Here is a tiny trained network, its code and every weight. The questions are about switching its units off for an input and a target symbol, where a switched-off unit gives its printed mean instead of its output.

import numpy as np


def w(rows, s, z=0):
    codes = np.array(rows[::2]) - 128.0
    scale = np.full(codes.shape[1], s)
    scale[-1] = z or s
    return codes * scale


def norm(h):
    return h / np.sqrt((h * h).mean(-1, keepdims=True) + 1e-5)


def softmax(a):
    e = np.exp(a - a.max(-1, keepdims=True))
    return e / e.sum(-1, keepdims=True)


def log_softmax(a):
    a = a - a.max(-1, keepdims=True)
    return a - np.log(np.exp(a).sum(-1, keepdims=True))


def net(x, mask):
    ids = ['αγδεζηθλμπστφψω'.index(c) for c in x.split()]
    T = len(ids)
    res = E[ids] + P[:T]
    u = 0
    for l in range(3):
        r = norm(res)
        for j in range(2):
            rows = slice(3 * j, 3 * j + 3)
            q, k, v = (r @ M[l][rows].T for M in (Q, K, V))
            z = softmax(np.where(np.tri(T) > 0, q @ k.T / 3**0.5, -1e9)) @ v
            o = O[l][rows]
            res = res + np.where(mask[u + j], z, o[:, -1]) @ o[:, :-1]
        u += 2
    return log_softmax(norm(res)[-1] @ U[:, :-1].T + U[:, -1])


Q, K, V, O = {}, {}, {}, {}
E = w([
[123,75,150,139],'α',
[129,164,137,140],'γ',
[219,125,194,114],'δ',
[209,137,209,128],'ε',
[156,126,97,121],'ζ',
[67,140,150,94],'η',
[191,166,77,125],'θ',
[117,105,179,169],'λ',
[85,94,85,166],'μ',
[153,123,185,159],'π',
[235,133,134,90],'σ',
[236,158,116,251],'τ',
[30,121,62,187],'φ',
[101,7,124,191],'ψ',
[118,140,127,141],'ω',
],0.019)
P = w([
[133,253,114,121],'0',
[136,228,146,124],'1',
[126,211,160,135],'2',
[122,203,159,141],'3',
[190,219,169,78],'4',
[114,188,155,140],'5',
[83,181,147,159],'6',
[103,186,146,140],'7',
[113,190,141,127],'8',
[116,196,153,113],'9',
[87,184,158,129],'10',
[80,194,168,136],'11',
[99,198,181,137],'12',
],0.0065)
Q[0] = w([
[205,79,195,226],'0.h1',
[184,207,157,220],'0.h1',
[95,254,79,149],'0.h1',
[107,91,89,131],'0.h2',
[88,171,226,161],'0.h2',
[105,48,55,59],'0.h2',
],0.0097)
K[0] = w([
[200,68,97,237],'0.h1',
[166,132,133,233],'0.h1',
[102,242,104,194],'0.h1',
[173,1,190,244],'0.h2',
[41,194,182,94],'0.h2',
[208,119,70,164],'0.h2',
],0.0089)
V[0] = w([
[219,75,72,202],'0.h1',
[216,153,130,134],'0.h1',
[146,50,146,36],'0.h1',
[215,57,126,64],'0.h2',
[5,157,189,2],'0.h2',
[36,198,141,61],'0.h2',
],0.009)
O[0] = w([
[126,174,204,175,236],'0.h1',
[157,185,103,191,200],'0.h1',
[2,114,193,130,2],'0.h1',
[24,201,153,129,18],'0.h2',
[123,71,19,106,85],'0.h2',
[145,47,86,79,132],'0.h2',
],0.0091,0.0058)
Q[1] = w([
[171,136,144,82],'1.h1',
[170,121,172,229],'1.h1',
[206,121,167,158],'1.h1',
[95,34,212,126],'1.h2',
[182,130,121,1],'1.h2',
[153,146,68,99],'1.h2',
],0.0096)
K[1] = w([
[147,169,148,201],'1.h1',
[141,71,187,141],'1.h1',
[109,46,212,207],'1.h1',
[215,99,154,1],'1.h2',
[165,48,198,186],'1.h2',
[107,142,107,221],'1.h2',
],0.0099)
V[1] = w([
[200,249,192,93],'1.h1',
[96,71,93,105],'1.h1',
[75,165,241,64],'1.h1',
[106,103,182,128],'1.h2',
[135,122,167,223],'1.h2',
[2,116,44,98],'1.h2',
],0.0073)
O[1] = w([
[160,109,3,163,185],'1.h1',
[212,182,210,197,77],'1.h1',
[120,88,94,81,137],'1.h1',
[96,44,225,99,122],'1.h2',
[214,70,172,90,187],'1.h2',
[76,60,56,150,5],'1.h2',
],0.0059,0.011)
Q[2] = w([
[168,44,16,109],'2.h1',
[27,113,66,167],'2.h1',
[56,94,56,172],'2.h1',
[112,67,173,117],'2.h2',
[70,67,104,85],'2.h2',
[82,126,115,245],'2.h2',
],0.012)
K[2] = w([
[175,179,108,156],'2.h1',
[96,126,8,129],'2.h1',
[84,115,28,136],'2.h1',
[158,82,126,78],'2.h2',
[182,155,103,93],'2.h2',
[81,98,107,112],'2.h2',
],0.013)
V[2] = w([
[111,120,130,252],'2.h1',
[121,102,203,105],'2.h1',
[168,128,57,172],'2.h1',
[2,95,175,204],'2.h2',
[102,162,121,31],'2.h2',
[148,161,141,17],'2.h2',
],0.011)
O[2] = w([
[156,59,111,57,206],'2.h1',
[115,170,114,55,186],'2.h1',
[143,85,155,154,132],'2.h1',
[249,109,197,152,36],'2.h2',
[120,188,79,133,2],'2.h2',
[113,97,20,105,81],'2.h2',
],0.012,0.0064)
U = w([
[116,104,138,156,67],'α',
[121,161,132,116,76],'γ',
[173,129,102,99,173],'δ',
[135,134,131,113,47],'ε',
[144,142,144,139,1],'ζ',
[163,108,91,87,187],'η',
[157,191,88,195,94],'θ',
[131,156,137,144,48],'λ',
[210,202,177,226,134],'μ',
[132,85,110,113,88],'π',
[123,150,138,122,59],'σ',
[183,87,149,196,65],'τ',
[129,119,254,121,247],'φ',
[73,198,165,169,159],'ψ',
[117,165,151,65,141],'ω',
],0.014,0.0059)

Each question gives the input, a string of symbols that net reads in full, and the target symbol t.
The units are the heads (3 rows each of Q, K, V and O). Each row of codes is followed by its name. A weight is (code - 128) times the scale printed after its matrix; where a second scale follows, it is the last column's (O and U).
mask holds one flag per head, layer by layer. A switched-off head (its flag False) gives its mean, the last column of its rows in O, instead of its output. The means were averaged over made-up inputs and are rounded, as every weight is.
A unit's drop is (log p(t) with every unit on - log p(t) with that unit switched off) / (log p(t) with every unit on - log p(t) with every unit switched off).
The circuit of an input: a set's keep is (log p(t) with only the set's units on - log p(t) with every unit switched off) / (log p(t) with every unit on - log p(t) with every unit switched off). Starting from all 6 units, units are removed one at a time, each time the one whose removal leaves the highest keep (on an exact tie, the one counted first), for as long as the keep stays at least 0.8.
units of the circuit, in order: the units of the circuit, biggest drop first
most important unit: the unit with the biggest drop
which heads matter: for each layer, one digit per head in row order, 1 if its drop is at least 0.15 and else 0, layers parted by /
drop when u is switched off: that unit's drop, to one decimal
input π τ φ π ω π α, target ω: units of the circuit, in order : (0.h1; 2.h2; 1.h1; 2.h1)
input τ π δ λ ε τ π τ ε ψ ζ, target φ: units of the circuit, in order : (0.h2)
input α σ δ π π ε γ γ ω π, target η: which heads matter : 01 / 00 / 00
input δ ψ τ ω ε π π π ε τ τ μ, target μ: which heads matter : 01 / 00 / 00
input π μ α π π ψ π ψ, target φ: which heads matter : 00 / 00 / 00
input γ τ ζ, target μ: which heads matter : 11 / 10 / 10
input γ θ τ τ π σ, target μ: which heads matter : 11 / 00 / 10
input ε π π π, target θ: which heads matter : 00 / 10 / 11
input τ π π ζ, target μ: units of the circuit, in order : (0.h2; 0.h1)
input ε τ α γ δ ψ, target φ: units of the circuit, in order : (0.h1; 0.h2)
input η τ ψ, target ψ: which heads matter : 10 / 01 / 00
input τ ψ π ψ σ, target φ: which heads matter : 00 / 00 / 01
input π τ ω π π π ψ π ω, target η: which heads matter : 10 / 00 / 01
input α τ ψ π δ π τ π α ψ ψ μ, target φ: units of the circuit, in order : (2.h2)
input γ π π π π ζ γ γ, target η: which heads matter : 01 / 00 / 01
input ω ω π π π π ψ π π ψ ε ζ, target φ: units of the circuit, in order : (0.h2; 2.h2)
input π ε ψ π ω π ω τ π φ μ, target τ: which heads matter : 11 / 01 / 10
input ψ π ω ε π π τ μ, target μ: which heads matter : 01 / 00 / 01
input π τ α, target ω: units of the circuit, in order : (0.h1; 2.h2; 2.h1)
input ψ π π π φ ε ω ω γ, target η: most important unit : 0.h2
input ω π δ π ω γ ω ε, target η: drop when 0.h2 is switched off : 0.5
input θ λ π π π π π ψ π μ ψ π η, target η: drop when 0.h2 is switched off : 0.3
input π π μ π τ η τ π τ ψ, target ψ: drop when 0.h1 is switched off : 0.3
